Each row is shifted at random along 7 fixed directions that mean nothing.
Known rows, with every way that one mark hangs from another
K{D L{H R} U{A} V{F}}: [  18 -344   12  327  -38   12  412   28  101 -171  -95  -20  200 -276
 -123   76   85   75 -638 -869   10 -374   41  163  -79 -129  -18  571
 -306  -15  109   69  -63  196  287   64    0  -92 -246 -137  114  184
 -237  -98   98   41 -117 -169  426  -11   54    0 -237  271  -16   13
   34 -196  345 -317  -56   34   41]
D{F H V}: [ 114   15  169 -164  -10  -84  180  188   89  333 -116 -143  263 -148
   -8  542   24  164 -142 -200 -175  345  -29  -99  -88  123  -66    3
  126  -81   76  -47  243  -26 -398 -116  141  288   86   -2   89  135
  428  209  -83 -133  262   44   96 -204  174 -326   32 -198 -302 -162
   50  144  169  110  -22  -12  252]
F{D{H V}}: [ 110 -149 -310   96 -302   17  180  196  123   13   27 -122  -63  -25
  144   46 -115   58  -85 -531  271  -70 -253 -111 -111  -68 -195  136
 -111  197   42  -83   54    1 -178  123   61  -19  -67  159 -358  139
   -5  144 -100   29  175 -220  338  -73 -115  112  106   45 -148  -45
   53   17 -101  188 -235 -190 -143]
K{L{G H R}}: [  68 -206  148   36 -174 -323  198  223  296  231 -256 -293   45 -220
   32   73 -144 -254  136 -499 -169  207 -219 -175 -334 -194  104  439
    1 -111  217 -267  211   84 -388  195   81  -49  308 -113  153  194
  274   36 -278  -94  218  369  -25  -23   85 -560 -187  -29 -148  265
   65   -7  101   27   -2   40  337]
M{L R{A{C F}}}: [ -79  -24  -14 -113   34  241   93  132   43   39 -318  -64   83 -248
   -3 -270   24   15   82  -43  170 -201  -65  -82 -256  -27 -451  412
  -35   44  134  373 -106  125 -211  -11   77  -92  -62   91  -75   -8
  204  -86 -281 -344   10  244  264   61   49  286   51 -310 -125  211
  119  185  125   15 -140  149  136]
K{L{R} U{H} V{D{F}}}: [-114 -180  -67  486 -209 -101  190  -31  277  -99  -68   66  186  -70
  134   44  252 -172 -454 -556  -44 -137  197    6  -21  -31  -90  332
 -200  147  -10  -27  -78  185  345  166  116 -148  185    6   32   92
 -196   76  -39    6  150  -55  270 -332  131   63 -134   70  -61   27
   55 -196  151 -403 -223  297  170]
U{A{C G} D{F} H K{V}}: [ -18 -128 -308  285 -289 -163  112   88  252    9 -128 -174  -75  142
  294 -301  -87 -271 -135 -397  158 -150 -210 -180 -298   89 -383  241
 -199  223   19  265  305  188  225  303  168 -269  172  117 -217   42
  -79 -146 -175   83  303  172  339 -194   82  -77   51  -44  -29  146
  -78 -204   45  -41 -550  254  -58]
U{D H K}: [ 250  -10   16 -135 -172 -104  250  267  116  147  100 -296 -171  -86
   23  150 -326   42 -134 -573  -18  -39 -278  -23 -297  155   66   12
  -27  -22   79  373  270  -23 -273  -42   29  180 -178  101   20  180
  294 -153 -140  162  237 -225  107  -28  114 -292  -38 -322 -276 -170
  -85  -76   45   13  -90 -180   -5]
M{C L{G K{V}} R}: [ -53   87  -78  175 -281  214  257    1  156   11  -97   43 -116 -218
  141 -197    1  -30  184   10  196  -92 -391    4  250  -53 -310  461
    2   28   68 -148  234  349    1  -54   92 -159   62    9 -239  122
  144   -6 -200   11   74  264 -157 -195  -89  331  232  -74  -19   90
  262  -21   48 -286 -413  176   84]
L{F G H K{D U}}: [-103 -139 -274  101 -261  522  579   29   78 -218   10  -99   22 -258
  127  150  -84  277 -206 -425  104 -142 -259  169  121  -78 -271  638
    5   50  151  -33 -105  155   96  -33   -1 -129 -221 -168 -212  284
  -13  246   -9 -102   39 -127   56  -65 -336  356   62  120   49  -97
   54   40   76 -341 -318 -126  344]
M{C R{A{G}}}: [  91  -36 -203   -1 -262    8  379  112  179   65   -3 -228  -25  118
  211 -188 -181   94 -173 -306  248   85 -475   86  338  128  -84 -118
  -91   49 -107  273  526  449   70    7  -23   23   38   81 -297  234
   87 -436   51  186   73  169   11 -176   33 -163  333 -159 -159  -36
  186 -262  -71  -30  -81 -171 -290]
D{H V{F}}: [ -16   70   16  223  -93  -46  -20    9  146   10  -41   78  124  -48
  -44  175  229   49 -309 -210   20  -38  110  118   63  118 -153   56
  -54   61   21  117  142   30  160 -101  170   81  -11    9   20  149
  -28  258   64  -27  272 -195  230 -437  129  146  -67   61 -172 -215
   91  -25  103 -134 -144   88   21]
R{M{L{H K{D{V}}}}}: [  46  -11  -52   81 -162  197  227   34   49   78  -44   93   27 -307
  -41  115   44  148 -138 -268   25  -84 -325  -32   94  -22 -234  608
  242  -22   57  -82  105  168  -40  -68  157   -5  -29   32 -185  139
  256   61   12  -35  134   20  -72  -82  -27  183  284  -71 -122 -180
  188   96  165 -222 -330   87  223]
L{H{D} K R{A{F U}}}: [  98 -139  -60 -140   16  137  118  133  134   24 -291 -321  259 -202
  176   14  -18   87  244 -392  119  -21   67 -299 -235 -140 -396  343
  149  273  269   58 -107  326  -55  147   63 -275 -148  -34 -164  131
  248 -138 -151  -12   62  152  272   67  -38   62  168  -72  -28   50
  135   78  141  140 -243  264  197]
A{C F G{R{M{L}}} U{H}}: [   9  129   41   17  -28  -54   96  -39   19   28  -89   -5  465  -57
   76 -345  203   91   93  127  197  -45  -13   62   80  135 -376   36
   86  268  -53  633   78  307  350 -155   12   -1  -88   45  -94 -133
  212  -85  158  316  140  144  -81 -369  342  -69  212 -174 -403  -90
   93  -64  216   78 -191  406 -143]
L{G{R} H K{D}}: [  21   47  -89  314 -322 -197  213   26  292   -3  -48 -112   83  -17
  123  -13   22  -95  -32 -249   98   84 -218   52  312  -72  -22  263
   73  181   -9  -62  490  285  312   27   26 -167  111  -60 -123  342
   53  -62  127  380  195   95 -221 -397   19 -193  219  218  -49 -170
  221 -300   76 -159 -335   85   36]
M{L{F G K} R}: [ -61 -206  -88  288 -154   83  399    0  385  -58 -293   18  122 -260
   -7  -58   66 -177  -64 -180  -88   37 -242   86   90 -102 -191  580
  -28  -16   48  -44  307  127  215   18  147    6  232 -144    0  194
  -45 -106  -58 -152    7  385   18 -125   41  -10  101 -145  199   47
  192  -67  -49 -426 -356  111  260]
G{A{C F U{V{D}}} R{M}}: [  -5   63 -112  161 -282  131  103  115  100  -94   12  163  -32 -254
  109 -396   64  -45 -153 -331  168 -267  -87  240 -265  262   12  -41
  -74  156  -45  784 -205  175  127 -180  227 -138   47  299   36   77
  -51  -61  -88 -349  145 -252  266 -200    5  220 -158 -402 -296   92
  -82  -70   60   86 -226  254  216]
U{A{C} D{F H} V}: [ -27  119   -4 -147 -104  251   53  101  -12  137 -112  -92   41  -67
 -120  142  -42  216  -11 -353   64 -123   10  -76 -253  183 -450  104
  164   54  113  492    9   55 -198 -121  170   40 -168   68  -54   45
  245   80 -126 -206  144  -86  324 -126   64  249   57 -223 -215 -171
  -48  198  297   96 -289  206  232]
R{A{C G U{H}}}: [  14  -79 -227  -18 -177  -75  126  180   86   17 -131 -289   61   91
  227 -351 -167   -2   61 -309  285 -128 -162 -106 -327   72 -220  -89
 -128  133  129  340   51  229  -86  189  -30 -255  -11   54 -194   60
   83 -168 -120   50  194   64  309  -15   25 -140   34  -34 -322  215
  -24  -65   32  230 -105   -7 -129]
H{D{F V}}: [-130   30  -14  193   13 -130  -76    5  205  142 -257   41  320    1
  135  381  332 -114 -109   32 -112  201  264 -203  133   83 -266   19
   83  232    1 -208  145   90  236   84  126   54  273  -35  -61   60
  105  -62   -5   47  183  381  129 -256  253 -140  266  127  -12 -218
  178  -14   93  -91 -191  304  154]
R{M{C L{F K}}}: [  85   59   28  -26 -198    4  247  108  142  174 -148   -1  -49 -156
   82  -36  -60  -30  -36 -179  -90  -56 -260  -51  154  -24 -174  401
  121  -68  -60   96  328  200  -29  -96  -42  -29   56   26 -119  109
  321 -142   28  179   87  196 -125 -152   94 -145  330 -262 -155 -153
  251  -60   40 -280 -289   87  178]
L{G{A} H{D} R}: [ -44 -227  -68   13  -91   30  267   93  179   18 -263 -275  157 -202
   74   48  -22  -16  245 -428   13   20 -105 -149  -95  -88 -181  153
  -62  160  263 -153  104  145  -69  138    8 -150   55 -122 -118  164
  124  -93  -79  -46   31  330   78  107  -40 -164  115  133  181   29
  140    0   62  102   77   73  189]
G{A{U} R}: [  -1  194  108  149 -142 -394  -66  135  207  137 -158   -9  133  -20
  -29 -210  157 -188  134  -90    7  -27  235  -63 -135  176  206 -266
  -62  150   45  189  221  103   20    2   61  -57  201   95  165  142
  154 -153 -154  123  225   74  -46 -240  245 -330  -61 -192 -241  111
  112 -142  107  157   90  290    0]
G{R{A M{C L}}}: [ -12 -109  -82  140 -244  132  249  103  148  -10 -164  145   50 -120
 -130 -258   47 -120 -273 -379  -36 -305 -407  185  -55  136   19  375
 -226 -116  -72  544  195   17    9 -124  259  -19  132   48  -11   95
    5 -338  -21 -307  -48  -64  132   81  166   28   93 -537    7  -20
  176 -107  -15 -218   48   -6   63]
L{F H K{U V}}: [ -50 -394 -260  203 -287   27  546  108  401  -57 -132  -26  -17 -175
  287  182 -115 -137 -334 -738 -140   -5 -182   37 -120  -82  244  383
 -164 -116   30 -208    6  159   46  182  152 -116  342 -112  -32  230
  -56   32  -89 -204  180   83  189   41 -143 -221  -59 -164  141  119
  -39 -168 -101 -337 -187  -51  419]
K{D L{R} U{A} V{F}}: [-131  210  -38  260 -273  -22   32    7  136   73  119   59 -119  -14
  156 -119  169   16 -322 -451   64  -38  296 -122  199  131  -42  332
   82  132  -46  -31  -53  446  219  100   82 -141  103  148 -100  258
  110  -12 -207  159  261   81    4 -488  -27  131   12  152 -260   93
  118 -128  340 -304 -328  425  231]
L{G{R{M}} H K{U{V}}}: [  61   61  -52  -11 -284   77  136   34  114   85   -1 -155  182  -22
    2  -58  -33  117   96 -293   78   27 -225 -134  160    3 -116  238
  244  161   81  -22  260  276   44   59  197 -242   41 -105 -243  157
  297   -9  -37  195   44  145 -185 -154  -13  -22  274 -129  -26  -67
  186   16  175   26 -403  349  181]
A{C G{R} U{K{L} V}}: [ -74  331 -216  -41 -197  467  161  -14 -103 -113   34   14   22 -165
  131 -390   17  279  277  148  458 -198 -215   52  -99   92 -429  240
 -131  365  101  385 -240  167    8 -146   84 -173 -272   92 -325   58
  140  184 -234 -147   57 -158   84 -109  -86  631   63 -158 -318  236
  -64  207  166  133 -483  273 -128]
U{A{C} H K{D{V} L}}: [ -83  -43 -251  152 -136  323  245    7   98  -50  -95   64 -129 -131
   69   23    0   89 -248 -483   88 -219 -224    6 -285   65 -195  567
 -132  146   37  264  -67   50   39    1  211   15   56   94 -145  112
   42  -40 -137 -368  121  -49  280  141    1  231   34 -101  -34    9
 -108    9  174 -210 -309  108  245]
R{A M{C L{F G H{D}}}}: [-133 -361 -213  194 -197  203  330  -20  248  -40 -360   69  191 -167
  105  -39  102 -184 -231 -547 -212  -97 -398   18  114   46 -278  689
   30  -22  -32  252  171  247  315   54  236  -46  324 -137 -143   40
  -27 -335  138 -195  -15  484  179    0   76 -122  338 -209  340 -182
  207 -160  -24 -412 -115   99  429]
M{C L{G{A} K{D}} R}: [  61   12  152  483 -138 -247  268    1  255   13 -247  128   24 -272
 -160 -163  158 -232  -95 -207  -14 -197 -283  184  243    4  -64  371
  -29   -8   -2  114  566  360  348 -110   -5   58  117   -4  211  187
  -70 -314  108  269   54  270 -164 -307  218 -183  107   31  -51 -129
  292 -387  155 -389 -108  125   26]
G{A{C U{H}} R}: [ -17  122 -158  -80 -305  -59  236  134  172   80  -10 -161   11   69
  284 -279 -111   71  196 -326  201   37  -14  -49  -64  133   56 -414
 -106  234  -16  355  126  194  -69  -28  -61 -113  136  213 -209  113
  264  -86  -62   72  213  -77   21  -99   24 -213  182 -292 -207   50
    0 -145    8  215    9  113    8]
M{C L{H} R{A}}: [ 181 -158   55   12 -143   39  419  132  122   11 -151 -116   35 -222
 -167  -95 -149   72 -253 -660   77 -215 -493  223   62  -15  -81  269
 -123 -199   36  384  380  239  -94 -160   -5  131 -198    3   12  152
   60 -298   92   22  -45 -143  227    2  102  -49  110 -353  -87 -133
  171 -197   58 -201   66 -241 -146]
K{D{F V} U}: [ -11  -16  -61   61 -203   40  185  277  -25   96   -6 -167   30 -153
  119  152  -39   75 -256 -296  110  -45  -18 -158 -185  -37 -270  286
  -95   97  126 -238  -97  -61 -365  177    7  -81 -121  155 -139  150
  154  227 -326  -67  153 -123  316  -70 -118   56  -83   38 -304  145
   31  133  112   67 -245  -53   85]
L{F{D{V}} G H K R}: [ 372   -8   51 -100 -270  -70  323  220  247  267  -43 -379   13 -217
  142  247 -193  109  183 -545  -32  461 -346 -174   67 -126  -80  397
  430   31  185 -356  440  336 -239  -54  -78   39   13  -31 -105  337
  439  118  -51  223  225  182 -122 -274 -166 -352  246   46 -209 -153
  135   -6  150   94 -522   64  387]
H{D{V{F}}}: [  15   21  196 -153  158   -3  -26  210  -24  198 -215 -115  157 -289
   24  344   83   80  -71  -81 -112   20  138 -178 -165   84 -189   27
   27   35  197 -101  -75 -114 -280  -74    4   68 -115   18   56   82
  334  -10 -168 -117   59  150  268  -20  117 -134    5  113 -208  -95
   87  199  196  130    6   61  176]
R{A{F G} M{C L}}: [  43 -178 -181 -143 -200  239  367  202   15   76  -82  -36   18 -195
  147 -306 -153   34 -172 -217   56 -142 -569   57 -135  123 -217  418
  -72 -146  -17  437   93  159 -212  -47  158   13   30  131 -191   82
  197 -250 -133 -291   94  171  157   18   -8  -41  126 -409 -232  123
   72   43  -22  -41  -25 -137   82]
K{D{H V}}: [  24   43   45   54   47   74   41  105 -140   21  -87 -110  195 -178
 -164  240  113  272 -112 -138  225 -234   27  -35  -55  -35 -387  283
  -43  197  178  -51   -5  -32 -148  -23  -36    2 -421  -22 -113   90
  116  194    0  151   28 -147  219  -69   68  259   -3  329 -268 -149
  131  166  254  131  -94  -44 -155]
G{A R{M{C}}}: [-162  101   14  -74 -158  246  102  117   62  106 -203   92  -35 -158
  -47 -177   91  -39  124  -32  -96 -253 -184    2 -172  226   22  184
 -150  -25   62  349   -6  -76 -303 -135  267  -92  222   99    5   33
  282  -61 -300 -512   67   80 -125  144   85  119    9 -511   10  108
  140  151   32   21  223  220  305]
A{F G{R{M}} U{D}}: [ -51  -91 -246 -123 -104  251  254   53    9  -39  -14 -112  383  -10
  256 -188   33  203   45  170  267   12 -128  -84   77   94 -418   56
   16  426  -42  426  -30  153  203   35  102  -86  -95   65 -405  -54
  177 -207  -26   69  -36  217    6  -57   89   65  310 -176 -112  -11
   77  119   42  235 -227  210 -145]
M{C L R{A{G}}}: [-117   74  -12  291  -10  177   43  -80   37 -146 -282  112  167 -108
 -256 -421  278  -26  -44   81  234 -459 -200  171  119   89 -493  421
 -154   58   90  371  186  230  283  -82  104  -80 -173  -66  -33   12
 -165 -219  -33  -38  -49  126  137 -182  191  502   85  -64  -60   26
  265  -31  135 -252  -80  196 -279]
A{F{D} G{R{M}}}: [ 119 -199 -223  -73 -159   97  337  211   54   -5    2 -150  213 -132
  157 -184  -96   59 -114 -166  178  -71 -389   31  -56   56 -151  209
 -139  158  -23  363   72   29  -14  -34   68   -8 -115   90 -248   87
   88 -166  -43  -11    3   31   73  -23   49  -96  108 -125 -209   22
   72   24  -54  243 -106  -85 -152]
A{C F G{R}}: [  61   13 -236  -30 -167  158  469   75   -4 -175   95 -171  210  -28
  236 -189  -87  295 -107   -2  494  -73 -263  329  249  -37 -283 -175
 -297  257  -48  440  176  187  281 -213 -270  -48 -424    4 -312  180
  -65  -36  283  290  -17 -217   84 -204   -9  101  170  152 -340 -116
   42 -151   12  152 -177 -248 -472]

Rows
[  12  -43 -203  -42 -139  313  286   61   70   13 -156  -86 -106 -212
  152  -37 -174  124 -115 -336   63  -49 -258  -40 -172    2 -276  459
   27  170   47  265   98  125   26  -43   21 -110  -44    3 -208  191
  158 -170  -85 -221  -95  265  332   18 -127   55  158   20  -16   42
  -60   52  210  -89 -594  100  344] : U{A{C} K{L{F G}} V{D}}
[  80   36  -31   83 -329   76  294  184  128   39   -7   50 -236 -232
  -11 -125 -180  -35  -45 -518   63 -283 -326   59 -163  -25   16  234
  -68 -134   61   52   12  107 -249  -39   68  -33  -27  133  -27  172
  111  -36 -227  -49  118 -200  205  -36  -89   84  -28 -332 -273   83
    5  -60   24 -207 -224  -26  107] : M{C L{K{U{V}}}}
[  -2  160 -143   41 -269   71  160  113   63   62  -69  -35  159   -1
  238 -146  100  120  109  -28  294   72   49 -115   22   58 -390 -216
  -13  412    7  175  124  121   62  -40  -65 -127    4  234 -277   31
  164   56  -46   22  102  -63  166 -185  -10   80  292 -190 -152  -40
   64    1  130  255 -347  230  -25] : G{A{C U{D{F V}}} R}
[ -63   48 -202   91 -252  236  132   67   42  -62 -150   51   18  -45
    4 -443   42   18  -12 -218  288 -382 -152 -103  -52  -45 -352  384
  -84  167   44  338  -34  140   51   64   87 -412  -49   36 -284   44
   87  -98 -108  -77  -57  -95   80   75  -31  358  262 -350  -58  136
  234   23   97  -74 -349  226   15] : G{R{A{C} M{L{K{U}}}}}
[  73 -130  -92  229  -43  251  335  -44  123 -119 -198   22  480 -163
 -122  261  279  214 -104 -251   73  -44  -57   44  162  -71 -314  478
   42  326  111  -29  111   40  329 -127   84   23 -145 -232  -83   98
  -46  175  170   59 -136  -31  106 -135   24  167  173  101  117 -273
  157   17  202  -56 -360  204  168] : L{F{D{H V}} G{R} K{U}}
[ 117  -93  -41  -35  -99   65  308  160  116   11  -25 -257  154 -106
  -61 -182 -119  130 -155 -464  113  -47 -283  125 -195  275  -17   -3
  -43  -82  132  504  146  251 -123  -48  176  109 -115   13   53  160
   95 -254 -136 -129  144  -84  187  -62  116  -65 -123 -336 -295  104
   -8  -37   66   38   64  -45  -81] : M{R{A{G U{H}}}}
[  43  157 -246   14 -145  136  165   37    2  -80   76 -156   35   12
  179 -157  -68  188   86  107  372  -69 -136   11   -2   99 -299  -16
 -137  294   83  227   83  203  113   33    0 -100 -269   -5 -302  124
   59   17 -123  216  169  -96   75 -185  -20  241  117    9 -280   78
   34   28    2   91 -341   29 -331] : A{G U{K}}
[-176 -237 -507  204 -453  248  215  114  204  -66  -99  -37  -20   88
  353 -364  -56 -142 -173 -415  232  -93 -350  -96 -307  178 -525  315
 -111  180  -31  604 -142  199   34  284  411 -280  324  183 -347  -33
 -129   84 -240 -458  345  -26  371 -144  -93  273   48 -470  -71  243
  -30   21 -157   19 -379  106  175] : R{A{C G U{D{F H}}} M}
[ -42 -175 -157  207  -44  -45  -18   95   46  -75 -215  -63  171    6
 -151 -288   98 -129 -232 -111  128 -397 -165    7 -237  100 -222  329
 -203    7  131  276  145   47  135  180  175 -257  -54 -153  -44   72
 -163 -253  -45  -80   16  153  208   52  184   77  -62   59  -94  130
  177   20   51    8  -26   36 -180] : R{A{G} M}
[ 105  -65   46  137 -112  -70  197   60  -35   38  -35  -87  173 -212
 -108 -143   87   70  -49 -214  142 -172 -108  -20   41  -41 -102  359
  -98   59  168 -127  236  280   95    8  -80 -176 -175 -179  -54  129
   71  -80   69  239  -73  241 -155  -34  129  -58   21  263 -140   54
  261   -7  306   -4  -66  128  -39] : K{L{G{A} R{M}} V}
[  39 -194 -270   70 -192  175  309   77  330  -37 -161 -135   67  -12
  156    4  -82   18   -8 -384   88   53  -93  -69 -168  -36   11  156
  -71  117  102  119   87  252   37  147  194 -196  198  -67 -154  252
   30 -260 -139 -266   49   72  200  154  -57    5  144 -270   68  126
   94  -32  -50  -77 -215   80  193] : L{K R{A{U}}}
[ 141 -267 -197  106 -101  342  478   16  243  -48 -167 -115  241 -135
  -36  279   38  206 -130 -527  -14  122 -135  -36    1  -76 -151  488
  139  165  157 -117  156  202  206   -4   98   22   10 -224 -110  224
    9 -156   11 -156 -160  201  187  126 -123  -23  223   18  178 -127
   77   27  185 -113 -454  187  388] : L{F{D{V}} G K{U{A}} R}
[ -73  167 -155  -43 -184   26  -79   73  158   98  -71  -43  -88   77
  152 -153  -33   -9   51 -195  143  -36  109  -78 -148  119 -148  -27
  133  129  -15  311   65  279   60   26  119 -102  124  139 -152  143
  162 -138 -147  -54  246  230  208 -209   35   47  114  -64 -245   23
  -33   -5  138   69 -351  305  178] : U{A{C F} V}
[  19   55 -128 -158  136  252  109  -55  -78   16  -92 -148  334  -34
  136   44   59  407  -19   -7   85 -137  212 -250   90   96 -388  -23
   27  493   50  181  133  204  259   44  -29  -92 -244   87 -388   38
  323 -222   67  263 -126  255  309  -38   87   97  446  174  121 -237
   68   75  304   85 -235  350  -14] : G{A{U{H K{D} V{F}}}}
[-112   -9 -233  105 -225  233  131  147   37 -123  -55  -19 -162 -229
  202 -290 -131    9   40 -160  323 -264 -225  117 -418  112 -225   -4
 -160  111  146  379 -379   73 -169   26  101 -238  -60  165 -124   70
  -77   67 -305 -383  151 -139  443  -49 -187  363 -209  -23 -388  320
 -168  130  -14  157 -309   12   50] : A{C G U{V{D}}}
[  23    7  -38 -161   64  -10  -70  116   74  223 -210 -116  156  -27
    9  -30   -4   61   31  -62  -80    5   32 -286 -138  181 -169   24
  196   90   86  105  172  104  -57   46  123  -11   87   54 -126  107
  313 -319 -196  -49   39  486  267 -133  105 -201  214  133 -129   -8
   44  149  246  227 -194  312  140] : U{A{G} V{F{D}}}
[ -58  -75   78 -143  -88   86  236  263   42  106 -211 -161  -56 -440
   47  105  -98  -28    5 -570 -145 -131  -94 -112 -332  -31 -139  540
  -10 -131  224  -68 -268  -89 -451  -28  -28   22 -113    6   72  160
  280  164 -270 -231  172    8  181   34  -47  -45 -188  -80 -206  100
    7  173   98  -78   54  -94  360] : K{L{F H{D}}}
[   7  -88 -275  -13 -105  112  252   86   50  -56  -48 -139  199   42
  122 -127  -56  176 -108  -98  255  -52 -134   31  -34  130 -130  -90
 -109  122   69  256  108  226  104   60   13  -85 -102  -73 -222  166
    2 -270    2   24   41   76  215  -22   16  -14  151   15 -204   63
   65  -17   34  111  -55 -101 -199] : R{A{G U}}
[  93   59   15 -287   77  129  119  250 -202  143 -150 -291   -6 -277
  203  -54 -229  169  345  153  324 -156 -176 -272 -514   43 -424  143
  -75  222  311  180 -222   79 -472   73  -96 -197 -341   23 -136 -121
  409   26 -425   15   55  172  166  206  -21   64  -41  -20 -420  325
  -90  300  245  451 -303   99  -50] : A{C G U{D K{V}}}
[ 124 -200  -89  -12 -233 -134  349  257  182   74   66 -188 -119 -137
  257  161 -277   54 -454 -626   19   52 -212   93  -27   42   65 -193
 -193  -36  -67  286  183  -24 -193  -34  -31   43  -57  198 -113  279
   99    3   33    7  189 -318  393 -285  -69 -288  -39  -50 -256 -117
    5 -166  -92   -1  -56 -395  -20] : V{D{H} F}
[-207 -324 -284  212 -137  133  282   35  285 -117 -318  -70  200  -84
  261  194   75 -141 -107 -419  -28 -137   34 -221  -88 -192 -362  345
 -179  211  112 -219 -132   18  150  312  149 -285  195  -97 -228   65
  -90   68 -126 -157   84   98  334   73  -54   90  160  -32  285   17
  113  -37 -101 -222 -210  128  207] : L{H{D{F}} K{U}}
[ -77  141 -283   96 -420  159  273   81   -2 -101  174 -143  -66   31
  237 -238  -57  173  -93 -252  339  -73  -25  -33  281 -106 -364  303
  -31  232   21 -185   35  228  135   95 -242 -203 -260  -14 -430  242
   23  227  -39  390  109  -48   -3 -365 -225  246  154  249 -237   33
  157  -26   73 -168 -414  -56  -92] : K{L{F G} U}
[-155  -47 -299  338 -154  211  181 -105  140 -128  -58  102  161   35
  117  218  231  176 -208 -218  238 -133   79  -84  232  -73 -340  306
   -8  389   -6 -187  -32  199  337  168  143 -137   32  -27 -342  119
  -89  158   56  112  105  -35  117 -163  -55  371  267  213   53 -163
  153  -39   86 -200 -345  181   24] : L{K{D{H V} U}}
